Below are the code and all the weights of a small trained network. Each question names an input and a class and asks about switching units off, where a switched-off unit gives its printed mean instead of its output.

import numpy as np


def w(rows, s, z=0):
    codes = np.array(rows[::2]) - 128.0
    scale = np.full(codes.shape[1], s)
    scale[-1] = z or s
    return codes * scale


def f(y):
    return y / 2 * (1 + np.tanh(0.7978845608 * (y + 0.044715 * y**3)))


def log_softmax(a):
    a = a - a.max(-1, keepdims=True)
    return a - np.log(np.exp(a).sum(-1, keepdims=True))


def net(x, mask):
    res = np.array(x, float).reshape(1, 4) / 4 @ E
    y = f(res @ A[0][:, :-1].T + A[0][:, -1])
    res = res + np.where(mask, y, B[0][:, -1]) @ B[0][:, :-1]
    return log_softmax(res[-1] @ U[:, :-1].T + U[:, -1])


A, B = {}, {}
E = w([
[168,157,159,93],'x0',
[86,149,111,74],'x1',
[119,255,196,176],'x2',
[113,191,61,152],'x3',
],0.0093)
A[0] = w([
[128,182,196,67,184],'neuron 1',
[138,170,156,120,247],'neuron 2',
[88,212,121,153,203],'neuron 3',
[64,166,114,126,254],'neuron 4',
[114,43,175,186,254],'neuron 5',
[83,136,200,102,254],'neuron 6',
[120,123,107,79,254],'neuron 7',
[160,46,152,77,3],'neuron 8',
[155,65,195,109,23],'neuron 9',
[218,192,143,98,155],'neuron 10',
[161,106,58,52,236],'neuron 11',
[55,121,55,89,190],'neuron 12',
[174,195,156,250,254],'neuron 13',
[90,146,193,75,130],'neuron 14',
[6,202,138,147,254],'neuron 15',
[138,85,160,104,78],'neuron 16',
[141,145,102,111,2],'neuron 17',
[114,95,103,120,8],'neuron 18',
],0.012,0.0024)
B[0] = w([
[190,120,186,106,196],'neuron 1',
[165,185,103,72,179],'neuron 2',
[205,177,90,163,207],'neuron 3',
[207,250,54,125,175],'neuron 4',
[164,46,69,39,205],'neuron 5',
[161,168,150,60,183],'neuron 6',
[192,190,143,131,180],'neuron 7',
[68,120,195,97,205],'neuron 8',
[114,120,146,101,179],'neuron 9',
[223,89,172,139,183],'neuron 10',
[124,255,171,114,236],'neuron 11',
[183,186,84,85,212],'neuron 12',
[207,125,3,84,254],'neuron 13',
[195,156,144,192,165],'neuron 14',
[156,233,102,103,221],'neuron 15',
[105,106,189,133,159],'neuron 16',
[73,167,159,181,120],'neuron 17',
[124,109,102,133,147],'neuron 18',
],0.0053,0.008)
U = w([
[62,223,17,155,43],'0',
[40,135,188,185,9],'1',
[212,138,254,142,89],'2',
[215,169,98,86,254],'3',
[153,139,139,153,2],'4',
[146,146,72,180,37],'5',
[72,14,79,156,63],'6',
[97,144,109,86,2],'7',
],0.0097,0.0024)

Each question gives the input, the list of numbers given to net, and the class t.
The units are the neurons (one row each of A and B). Each row of codes is followed by its name. A weight is (code - 128) times the scale printed after its matrix; where a second scale follows, it is the last column's (A, B and U).
mask holds one flag per neuron, in row order. A switched-off neuron (its flag False) gives its mean, the last column of its row in B, instead of its output. The means were averaged over made-up inputs and are rounded, as every weight is.
A unit's drop is (log p(t) with every unit on - log p(t) with that unit switched off) / (log p(t) with every unit on - log p(t) with every unit switched off).
The circuit of an input: a set's keep is (log p(t) with only the set's units on - log p(t) with every unit switched off) / (log p(t) with every unit on - log p(t) with every unit switched off). Starting from the 12 units with the biggest drops (on a tie, the unit counted first), units are removed one at a time, each time the one whose removal leaves the highest keep (on an exact tie, the one counted first), for as long as the keep stays at least 0.8.
units of the circuit, in order: the units of the circuit, biggest drop first
most important unit: the unit with the biggest drop
top k neurons: the k neurons with the biggest drops, biggest first
drop when u is switched off: that unit's drop, to one decimal
input [-5,5,-8,-6], class 7: top 3 neurons -> (neuron 11; neuron 8; neuron 12)
input [3,-7,8,-7], class 3: units of the circuit, in order -> (neuron 13)
input [7,-7,-5,-3], class 2: units of the circuit, in order -> (neuron 13; neuron 8)
input [3,4,-5,-3], class 2: units of the circuit, in order -> (neuron 13; neuron 8; neuron 4)
input [-4,-1,-4,3], class 6: units of the circuit, in order -> (neuron 15; neuron 3; neuron 2)
input [-5,-4,-8,2], class 6: units of the circuit, in order -> (neuron 15; neuron 4)
input [1,3,-5,-6], class 7: units of the circuit, in order -> (neuron 10; neuron 8; neuron 3)
input [7,-4,-5,-4], class 2: units of the circuit, in order -> (neuron 13; neuron 8)
input [5,3,3,-3], class 2: units of the circuit, in order -> (neuron 1; neuron 13; neuron 12)
input [-7,-4,-7,1], class 6: units of the circuit, in order -> (neuron 15; neuron 4; neuron 3)
input [-2,0,-6,-2], class 7: top 2 neurons -> (neuron 11; neuron 8)
input [1,5,-4,5], class 0: drop when neuron 10 is switched off -> 0.2
input [6,1,-5,6], class 0: drop when neuron 15 is switched off -> -0.1
input [-3,-3,-8,-6], class 6: most important unit -> neuron 5
input [7,7,-8,6], class 0: drop when neuron 11 is switched off -> 0.2
